Here is a tiny trained network, its code and every weight. The questions are about switching its units off for an input and a class, where a switched-off unit gives its printed mean instead of its output.

import numpy as np


def w(rows, s, z=0):
    codes = np.array(rows[::2]) - 128.0
    scale = np.full(codes.shape[1], s)
    scale[-1] = z or s
    return codes * scale


def norm(h):
    return h / np.sqrt((h * h).mean(-1, keepdims=True) + 1e-5)


def f(y):
    return np.maximum(y, 0)


def log_softmax(a):
    a = a - a.max(-1, keepdims=True)
    return a - np.log(np.exp(a).sum(-1, keepdims=True))


def net(x, mask):
    res = np.array(x, float).reshape(1, 7) / 4 @ E
    u = 0
    for l in range(2):
        y = f(norm(res) @ A[l][:, :-1].T + A[l][:, -1])
        res = res + np.where(mask[u : u + 7], y, B[l][:, -1]) @ B[l][:, :-1]
        u += 7
    return log_softmax(norm(res)[-1] @ U[:, :-1].T + U[:, -1])


A, B = {}, {}
E = w([
[208,125,48,200,160,134,101,83,164,227],'x0',
[183,192,143,188,241,154,103,147,121,34],'x1',
[194,107,229,145,103,149,181,144,125,186],'x2',
[102,121,217,125,108,93,199,165,120,127],'x3',
[138,177,17,131,54,160,198,185,146,132],'x4',
[163,75,114,144,233,187,117,197,34,165],'x5',
[79,51,126,253,130,179,153,86,177,150],'x6',
],0.0031)
A[0] = w([
[102,163,111,3,109,41,57,123,111,118,9],'0.n0',
[115,146,123,127,116,96,139,127,136,55,55],'0.n1',
[181,247,40,81,122,143,148,218,88,105,59],'0.n2',
[149,153,178,161,136,128,185,123,219,98,3],'0.n3',
[123,113,232,205,142,114,191,139,119,166,135],'0.n4',
[183,202,191,59,74,113,165,143,143,148,116],'0.n5',
[89,142,185,65,95,146,166,147,113,85,36],'0.n6',
],0.004,0.0029)
B[0] = w([
[179,163,179,120,157,212,214,209,152,128,212],'0.n0',
[174,88,127,123,142,119,140,124,105,155,160],'0.n1',
[89,206,147,7,172,253,107,156,93,69,252],'0.n2',
[86,184,125,93,109,138,131,106,164,60,151],'0.n3',
[152,154,132,92,130,199,178,216,95,109,249],'0.n4',
[84,166,80,128,128,105,72,81,160,127,237],'0.n5',
[131,122,91,147,109,85,75,72,158,131,196],'0.n6',
],0.0049,0.0026)
A[1] = w([
[155,165,148,7,127,90,95,100,100,160,142],'1.n0',
[166,127,46,175,150,155,38,43,144,219,236],'1.n1',
[54,96,86,200,159,178,123,113,135,88,154],'1.n2',
[98,130,69,109,4,110,230,140,189,184,143],'1.n3',
[169,167,108,177,244,135,41,80,130,80,128],'1.n4',
[59,69,73,59,124,136,54,142,42,192,249],'1.n5',
[71,65,51,216,197,123,11,52,125,129,159],'1.n6',
],0.0044,0.002)
B[1] = w([
[71,168,70,101,163,168,102,128,155,49,232],'1.n0',
[82,89,137,197,31,3,92,16,187,132,250],'1.n1',
[118,163,63,74,89,36,56,84,177,150,202],'1.n2',
[180,49,111,249,110,34,60,63,93,203,254],'1.n3',
[55,93,130,179,18,41,100,50,158,193,243],'1.n4',
[91,193,138,124,115,139,105,81,222,38,240],'1.n5',
[174,142,136,152,32,34,117,59,170,134,224],'1.n6',
],0.0048,0.0038)
U = w([
[83,136,110,205,25,16,62,2,195,117,135],'0',
[84,213,125,32,177,241,129,158,160,23,211],'1',
[244,31,164,228,220,218,222,227,12,237,4],'2',
],0.0074,0.0032)

Each question gives the input, the list of numbers given to net, and the class t.
The units are the neurons (one row each of A and B). Each row of codes is followed by its name. A weight is (code - 128) times the scale printed after its matrix; where a second scale follows, it is the last column's (A, B and U).
mask holds one flag per neuron, layer by layer. A switched-off neuron (its flag False) gives its mean, the last column of its row in B, instead of its output. The means were averaged over made-up inputs and are rounded, as every weight is.
A unit's drop is (log p(t) with every unit on - log p(t) with that unit switched off) / (log p(t) with every unit on - log p(t) with every unit switched off).
The circuit of an input: a set's keep is (log p(t) with only the set's units on - log p(t) with every unit switched off) / (log p(t) with every unit on - log p(t) with every unit switched off). Starting from the 12 units with the biggest drops (on a tie, the unit counted first), units are removed one at a time, each time the one whose removal leaves the highest keep (on an exact tie, the one counted first), for as long as the keep stays at least 0.8.
circuit, biggest first: the units of the circuit, biggest drop first
k most important neurons: the k neurons with the biggest drops, biggest first
k most important neurons of layer l: the k neurons of layer l with the biggest drops, biggest first
drop when u is switched off: that unit's drop, to one decimal
input [0,4,2,8,-8,-2,3], class 1: most important neuron	1.n3
input [-4,-6,7,-4,-8,-6,-6], class 1: circuit, biggest first	1.n1, 1.n4, 0.n0
input [-4,-7,5,2,-5,2,4], class 2: circuit, biggest first	0.n4, 1.n1, 1.n4
input [-2,-2,4,-7,8,-8,-5], class 1: circuit, biggest first	0.n2, 1.n1
input [3,-8,6,6,-2,2,4], class 2: circuit, biggest first	0.n4, 1.n1
input [-7,6,0,-6,-1,-1,-1], class 1: 2 most important neurons of layer 1	1.n3, 1.n1
input [-1,6,7,-7,0,-3,-4], class 1: 2 most important neurons of layer 0	0.n2, 0.n6
input [-2,-1,7,-3,5,6,1], class 2: 2 most important neurons of layer 1	1.n0, 1.n2
input [3,-8,0,8,-7,-2,7], class 2: 2 most important neurons of layer 0	0.n4, 0.n5
input [1,2,0,-2,-2,-5,-4], class 1: drop when 1.n1 is switched off	0.2
input [0,3,-7,7,7,3,-5], class 1: drop when 0.n0 is switched off	0.0
input [-3,7,-3,5,5,-4,-2], class 1: drop when 0.n2 is switched off	0.1
